Below is a small trained network, with its code and all its weights. Each question gives an input and a class and asks what happens when units are switched off, that is, made to give their printed mean instead of their output.

import numpy as np


def w(rows, s, z=0):
    codes = np.array(rows[::2]) - 128.0
    scale = np.full(codes.shape[1], s)
    scale[-1] = z or s
    return codes * scale


def f(y):
    return np.maximum(y, 0)


def log_softmax(a):
    a = a - a.max(-1, keepdims=True)
    return a - np.log(np.exp(a).sum(-1, keepdims=True))


def net(x, mask):
    res = np.array(x, float).reshape(1, 4) / 4 @ E
    y = f(res @ A[0][:, :-1].T + A[0][:, -1])
    res = res + np.where(mask, y, B[0][:, -1]) @ B[0][:, :-1]
    return log_softmax(res[-1] @ U[:, :-1].T + U[:, -1])


A, B = {}, {}
E = w([
[160,178,101,140,121,33,166,149],'x0',
[58,83,156,110,86,66,139,140],'x1',
[96,161,102,8,114,134,135,170],'x2',
[109,130,84,170,173,118,76,166],'x3',
],0.014)
A[0] = w([
[182,207,122,138,181,186,173,180,172],'n1',
[78,124,202,92,142,117,178,141,135],'n2',
[75,110,123,96,133,142,141,204,78],'n3',
[135,96,89,105,205,158,1,118,186],'n4',
[175,159,85,153,128,153,108,171,137],'n5',
[120,153,123,64,132,138,117,187,137],'n6',
[220,182,130,27,67,147,169,97,140],'n7',
[106,147,77,137,135,62,128,123,193],'n8',
[98,163,107,148,143,184,62,145,176],'n9',
[79,62,126,111,93,181,129,103,255],'n10',
[97,127,127,155,202,71,125,157,191],'n11',
[124,90,176,169,109,148,121,53,183],'n12',
[212,102,116,212,169,142,137,15,243],'n13',
],0.0096,0.0036)
B[0] = w([
[79,254,76,78,155,122,62,145,197],'n1',
[82,158,161,133,124,143,111,136,191],'n2',
[117,81,195,134,119,113,102,102,182],'n3',
[170,62,82,101,224,114,104,125,207],'n4',
[144,189,90,127,165,100,87,148,172],'n5',
[81,125,131,164,114,97,107,96,198],'n6',
[63,177,106,193,197,140,126,100,229],'n7',
[115,139,134,123,92,129,171,216,185],'n8',
[146,98,29,55,198,121,57,167,183],'n9',
[148,162,142,162,190,117,94,127,211],'n10',
[163,106,143,119,125,153,131,181,181],'n11',
[142,215,205,238,230,165,175,136,203],'n12',
[141,141,217,203,200,182,200,178,253],'n13',
],0.0087,0.013)
U = w([
[140,62,108,102,142,144,102,59,2],'0',
[108,192,64,85,105,107,85,126,127],'1',
[208,119,102,147,72,148,130,96,1],'2',
[122,186,231,209,139,176,171,121,189],'3',
[89,110,175,113,43,105,89,107,20],'4',
[174,120,143,139,160,136,77,192,251],'5',
[133,113,167,132,6,114,197,190,135],'6',
],0.011,0.002)

Each question gives the input, the list of numbers given to net, and the class t.
The units are the neurons (one row each of A and B). Each row of codes is followed by its name. A weight is (code - 128) times the scale printed after its matrix; where a second scale follows, it is the last column's (A, B and U).
mask holds one flag per neuron, in row order. A switched-off neuron (its flag False) gives its mean, the last column of its row in B, instead of its output. The means were averaged over made-up inputs and are rounded, as every weight is.
A unit's drop is (log p(t) with every unit on - log p(t) with that unit switched off) / (log p(t) with every unit on - log p(t) with every unit switched off).
The circuit of an input: a set's keep is (log p(t) with only the set's units on - log p(t) with every unit switched off) / (log p(t) with every unit on - log p(t) with every unit switched off). Starting from the 12 units with the biggest drops (on a tie, the unit counted first), units are removed one at a time, each time the one whose removal leaves the highest keep (on an exact tie, the one counted first), for as long as the keep stays at least 0.8.
circuit, biggest first: the units of the circuit, biggest drop first
most important unit: the unit with the biggest drop
k most important neurons: the k neurons with the biggest drops, biggest first
drop of u: that unit's drop, to one decimal
input [1,0,2,2], class 1: circuit, biggest first	[n13]
input [-7,1,7,-3], class 0: circuit, biggest first	[n13; n12; n1]
input [-5,-4,8,3], class 1: 2 most important neurons	[n13; n1]
input [-5,-5,2,-3], class 5: circuit, biggest first	[n9; n4]
input [-8,-5,3,-5], class 5: 3 most important neurons	[n9; n4; n13]
input [-2,6,7,-4], class 4: 3 most important neurons	[n13; n12; n3]
input [2,2,6,-2], class 4: 3 most important neurons	[n13; n12; n1]
input [-4,-6,-4,2], class 5: 3 most important neurons	[n9; n4; n7]
input [-5,0,-3,4], class 5: 2 most important neurons	[n9; n4]
input [8,-2,-6,8], class 5: 4 most important neurons	[n12; n11; n5; n7]
input [5,7,6,-1], class 6: 2 most important neurons	[n8; n1]
input [-3,-2,-4,5], class 5: drop of n9	0.3
input [3,8,4,1], class 6: drop of n1	0.1
input [8,7,3,2], class 6: drop of n7	0.0
input [-6,0,2,-2], class 5: drop of n5	-0.1
input [-5,-5,1,4], class 5: most important unit	n4
